Here is a tiny trained network, its code and every weight. The questions are about switching its units off for an input and a target symbol, where a switched-off unit gives its printed mean instead of its output.

import numpy as np


def w(rows, s, z=0):
    codes = np.array(rows[::2]) - 128.0
    scale = np.full(codes.shape[1], s)
    scale[-1] = z or s
    return codes * scale


def norm(h):
    return h / np.sqrt((h * h).mean(-1, keepdims=True) + 1e-5)


def f(y):
    return np.maximum(y, 0)


def softmax(a):
    e = np.exp(a - a.max(-1, keepdims=True))
    return e / e.sum(-1, keepdims=True)


def log_softmax(a):
    a = a - a.max(-1, keepdims=True)
    return a - np.log(np.exp(a).sum(-1, keepdims=True))


def net(x, mask):
    ids = ['βγζθλτψ'.index(c) for c in x.split()]
    T = len(ids)
    res = E[ids] + P[:T]
    q, k, v = (norm(res) @ M[0].T for M in (Q, K, V))
    z = softmax(np.where(np.tri(T) > 0, q @ k.T / 2**0.5, -1e9)) @ v
    res = res + np.where(mask[0], z, O[0][:, -1]) @ O[0][:, :-1]
    y = f(norm(res) @ A[0][:, :-1].T + A[0][:, -1])
    res = res + np.where(mask[1:17], y, B[0][:, -1]) @ B[0][:, :-1]
    return log_softmax(norm(res)[-1] @ U[:, :-1].T + U[:, -1])


Q, K, V, O, A, B = {}, {}, {}, {}, {}, {}
E = w([
[207,60,5],'β',
[156,240,142],'γ',
[198,186,1],'ζ',
[153,53,110],'θ',
[99,78,208],'λ',
[129,89,47],'τ',
[160,92,98],'ψ',
],0.0067)
P = w([
[139,172,105],'0',
[41,130,32],'1',
[229,131,68],'2',
[124,187,97],'3',
[67,30,72],'4',
[126,131,254],'5',
[125,190,99],'6',
[73,23,56],'7',
[237,130,69],'8',
[122,201,99],'9',
],0.0044)
Q[0] = w([
[161,127,88],'h1',
[3,105,60],'h1',
],0.026)
K[0] = w([
[145,122,77],'h1',
[71,3,171],'h1',
],0.027)
V[0] = w([
[62,193,219],'h1',
[164,2,167],'h1',
],0.0073)
O[0] = w([
[218,102,158,2],'h1',
[94,2,100,138],'h1',
],0.0069,0.004)
A[0] = w([
[118,131,41,124],'n1',
[135,169,41,37],'n2',
[22,148,254,139],'n3',
[127,158,86,83],'n4',
[55,109,208,97],'n5',
[190,140,142,71],'n6',
[79,90,178,34],'n7',
[179,59,50,52],'n8',
[76,81,82,131],'n9',
[179,116,198,27],'n10',
[168,67,102,167],'n11',
[225,95,20,169],'n12',
[143,122,71,79],'n13',
[88,175,202,128],'n14',
[184,112,172,54],'n15',
[212,27,127,4],'n16',
],0.0097,0.0041)
B[0] = w([
[21,116,157,236],'n1',
[98,32,184,184],'n2',
[251,118,150,161],'n3',
[132,87,147,160],'n4',
[66,123,59,153],'n5',
[101,108,73,151],'n6',
[99,93,42,142],'n7',
[183,144,12,197],'n8',
[208,148,49,254],'n9',
[235,155,133,147],'n10',
[172,189,115,208],'n11',
[246,128,170,244],'n12',
[74,118,150,166],'n13',
[40,80,128,159],'n14',
[216,129,120,145],'n15',
[192,209,241,167],'n16',
],0.021,0.0054)
U = w([
[173,23,101,38],'β',
[75,219,105,254],'γ',
[142,48,191,173],'ζ',
[74,154,1,54],'θ',
[215,188,212,110],'λ',
[106,98,92,121],'τ',
[64,95,105,189],'ψ',
],0.013,0.0042)

Each question gives the input, a string of symbols that net reads in full, and the target symbol t.
The units are the heads (2 rows each of Q, K, V and O) and the neurons (one row each of A and B). Each row of codes is followed by its name. A weight is (code - 128) times the scale printed after its matrix; where a second scale follows, it is the last column's (O, A, B and U).
mask holds one flag per unit, heads first, then neurons. A switched-off unit (its flag False) gives its mean, the last column of its rows in O or B, instead of its output. The means were averaged over made-up inputs and are rounded, as every weight is.
A unit's drop is (log p(t) with every unit on - log p(t) with that unit switched off) / (log p(t) with every unit on - log p(t) with every unit switched off).
The circuit of an input: a set's keep is (log p(t) with only the set's units on - log p(t) with every unit switched off) / (log p(t) with every unit on - log p(t) with every unit switched off). Starting from the 12 units with the biggest drops (on a tie, the unit counted first), units are removed one at a time, each time the one whose removal leaves the highest keep (on an exact tie, the one counted first), for as long as the keep stays at least 0.8.
circuit, biggest first: the units of the circuit, biggest drop first
k most important neurons: the k neurons with the biggest drops, biggest first
drop of u: that unit's drop, to one decimal
input γ ζ ψ θ, target θ: circuit, biggest first -> h1, n12
input θ β ψ τ ζ ζ, target ζ: circuit, biggest first -> n9, n2
input ψ β γ λ λ θ ψ β, target λ: most important neuron -> n16
input θ θ λ γ λ θ τ τ, target λ: circuit, biggest first -> h1, n16, n11
input ζ ζ τ θ ψ γ λ ζ β, target ζ: circuit, biggest first -> h1, n2, n9
input ζ θ θ, target ζ: circuit, biggest first -> h1, n2, n9
input ζ λ γ θ τ, target λ: circuit, biggest first -> h1, n16
input λ λ ζ γ ζ, target λ: circuit, biggest first -> h1, n16
input λ ζ λ, target ζ: 3 most important neurons -> n3, n14, n9
input ζ τ β γ θ θ θ θ λ γ, target γ: 2 most important neurons -> n12, n14
input θ ψ θ λ θ θ λ β λ, target θ: 2 most important neurons -> n12, n5
input λ ψ λ λ ψ θ θ β λ, target θ: 2 most important neurons -> n5, n12
input θ λ τ θ β, target λ: 2 most important neurons -> n12, n16
input τ ψ λ τ ψ λ, target β: 2 most important neurons -> n3, n5
input θ τ λ ψ, target ψ: drop of h1 -> 0.9
input θ γ θ λ θ ζ, target ζ: drop of n16 -> 0.1
input θ θ τ γ θ, target θ: drop of n3 -> 0.1
input λ θ τ ψ β λ, target β: drop of n1 -> 0.2
